Below is a small trained network, with its code and all its weights. Each question gives an input and a target symbol and asks what happens when units are switched off, that is, made to give their printed mean instead of their output.

import numpy as np


def w(rows, s, z=0):
    codes = np.array(rows[::2]) - 128.0
    scale = np.full(codes.shape[1], s)
    scale[-1] = z or s
    return codes * scale


def norm(h):
    return h / np.sqrt((h * h).mean(-1, keepdims=True) + 1e-5)


def f(y):
    return np.maximum(y, 0)


def softmax(a):
    e = np.exp(a - a.max(-1, keepdims=True))
    return e / e.sum(-1, keepdims=True)


def log_softmax(a):
    a = a - a.max(-1, keepdims=True)
    return a - np.log(np.exp(a).sum(-1, keepdims=True))


def net(x, mask):
    ids = ['ΔΦΩαεζη'.index(c) for c in x.split()]
    T = len(ids)
    res = E[ids] + P[:T]
    q, k, v = (norm(res) @ M[0].T for M in (Q, K, V))
    z = softmax(np.where(np.tri(T) > 0, q @ k.T / 2**0.5, -1e9)) @ v
    res = res + np.where(mask[0], z, O[0][:, -1]) @ O[0][:, :-1]
    y = f(norm(res) @ A[0][:, :-1].T + A[0][:, -1])
    res = res + np.where(mask[1:17], y, B[0][:, -1]) @ B[0][:, :-1]
    return log_softmax(norm(res)[-1] @ U[:, :-1].T + U[:, -1])


Q, K, V, O, A, B = {}, {}, {}, {}, {}, {}
E = w([
[172,163,121,134,120],'Δ',
[86,168,81,147,136],'Φ',
[160,195,122,73,58],'Ω',
[177,198,252,137,113],'α',
[79,80,92,116,64],'ε',
[89,145,94,86,49],'ζ',
[71,91,138,171,78],'η',
],0.013)
P = w([
[138,119,172,145,208],'0',
[84,36,159,137,99],'1',
[141,200,97,127,47],'2',
[115,164,95,164,37],'3',
[125,159,95,157,22],'4',
[121,156,108,149,6],'5',
],0.012)
Q[0] = w([
[103,119,114,108,245],'head 0',
[143,103,130,85,127],'head 0',
],0.011)
K[0] = w([
[245,4,137,96,2],'head 0',
[177,160,100,222,60],'head 0',
],0.0055)
V[0] = w([
[145,151,254,82,53],'head 0',
[74,115,99,77,60],'head 0',
],0.015)
O[0] = w([
[150,117,76,100,190,4],'head 0',
[252,98,98,176,179,3],'head 0',
],0.017,0.0058)
A[0] = w([
[108,73,125,153,119,97],'neuron 0',
[175,147,201,151,118,55],'neuron 1',
[75,155,143,87,100,171],'neuron 2',
[130,249,76,136,99,192],'neuron 3',
[155,143,103,154,57,75],'neuron 4',
[103,96,80,92,133,39],'neuron 5',
[113,129,134,72,111,14],'neuron 6',
[101,157,149,171,83,194],'neuron 7',
[161,157,208,122,149,146],'neuron 8',
[79,79,134,142,187,113],'neuron 9',
[143,100,129,33,184,3],'neuron 10',
[188,95,93,137,181,185],'neuron 11',
[133,95,192,156,95,82],'neuron 12',
[96,127,122,80,91,37],'neuron 13',
[110,123,153,91,75,65],'neuron 14',
[210,89,125,108,114,138],'neuron 15',
],0.018,0.0051)
B[0] = w([
[133,126,49,144,180,138],'neuron 0',
[112,131,54,188,93,139],'neuron 1',
[179,83,155,168,165,248],'neuron 2',
[82,61,97,141,107,251],'neuron 3',
[95,148,51,148,108,193],'neuron 4',
[69,119,154,130,92,141],'neuron 5',
[142,131,148,165,154,146],'neuron 6',
[181,151,134,119,86,255],'neuron 7',
[83,86,84,159,171,138],'neuron 8',
[124,94,42,144,103,139],'neuron 9',
[172,115,81,112,12,145],'neuron 10',
[133,193,201,121,131,178],'neuron 11',
[92,173,67,62,130,170],'neuron 12',
[130,96,138,184,186,181],'neuron 13',
[172,148,134,167,169,200],'neuron 14',
[67,169,178,103,186,163],'neuron 15',
],0.012,0.014)
U = w([
[206,42,104,226,176,81],'Δ',
[48,111,232,101,117,210],'Φ',
[1,209,77,108,211,32],'Ω',
[76,40,88,67,194,149],'α',
[178,244,80,195,70,2],'ε',
[208,151,156,94,193,230],'ζ',
[144,129,56,21,107,209],'η',
],0.0074,0.0045)

Each question gives the input, a string of symbols that net reads in full, and the target symbol t.
The units are the heads (2 rows each of Q, K, V and O) and the neurons (one row each of A and B). Each row of codes is followed by its name. A weight is (code - 128) times the scale printed after its matrix; where a second scale follows, it is the last column's (O, A, B and U).
mask holds one flag per unit, heads first, then neurons. A switched-off unit (its flag False) gives its mean, the last column of its rows in O or B, instead of its output. The means were averaged over made-up inputs and are rounded, as every weight is.
A unit's drop is (log p(t) with every unit on - log p(t) with that unit switched off) / (log p(t) with every unit on - log p(t) with every unit switched off).
The circuit of an input: a set's keep is (log p(t) with only the set's units on - log p(t) with every unit switched off) / (log p(t) with every unit on - log p(t) with every unit switched off). Starting from the 12 units with the biggest drops (on a tie, the unit counted first), units are removed one at a time, each time the one whose removal leaves the highest keep (on an exact tie, the one counted first), for as long as the keep stays at least 0.8.
units of the circuit, in order: the units of the circuit, biggest drop first
unit that matters most: the unit with the biggest drop
k most important neurons: the k neurons with the biggest drops, biggest first
drop of u: that unit's drop, to one decimal
input ε ε Ω Ω, target Ω: units of the circuit, in order : [head 0; neuron 15; neuron 7; neuron 2]
input Ω Φ Δ, target Ω: units of the circuit, in order : [head 0; neuron 15; neuron 7; neuron 2]
input ζ Φ Φ Φ, target ζ: units of the circuit, in order : [head 0; neuron 11]
input Ω η Φ Δ α, target Ω: units of the circuit, in order : [head 0; neuron 15; neuron 2; neuron 8]
input Δ Φ Ω, target Δ: unit that matters most : neuron 2
input ζ ε Φ ε, target ζ: units of the circuit, in order : [head 0; neuron 11; neuron 15]
input Ω Φ α, target Ω: units of the circuit, in order : [head 0; neuron 2; neuron 15; neuron 7]
input ζ Φ Ω, target ζ: units of the circuit, in order : [head 0; neuron 11]
input Ω Ω ζ ζ Δ Φ, target Ω: 2 most important neurons : [neuron 2; neuron 7]
input Δ Φ ζ Δ ζ, target Δ: 2 most important neurons : [neuron 2; neuron 13]
input Δ Φ ε, target Δ: 2 most important neurons : [neuron 2; neuron 13]
input ε ζ Δ, target Ω: 4 most important neurons : [neuron 15; neuron 7; neuron 2; neuron 14]
input ζ Φ Δ ζ Φ α, target ζ: 3 most important neurons : [neuron 11; neuron 15; neuron 3]
input ζ Δ Φ Δ α, target ζ: unit that matters most : head 0
input ε Δ Ω, target Ω: drop of neuron 10 : 0.1
input Ω ζ Φ η, target Ω: drop of neuron 15 : 0.6
input ζ ζ Δ, target ζ: drop of head 0 : 1.0
input ζ Ω Φ η, target ζ: drop of head 0 : 0.9
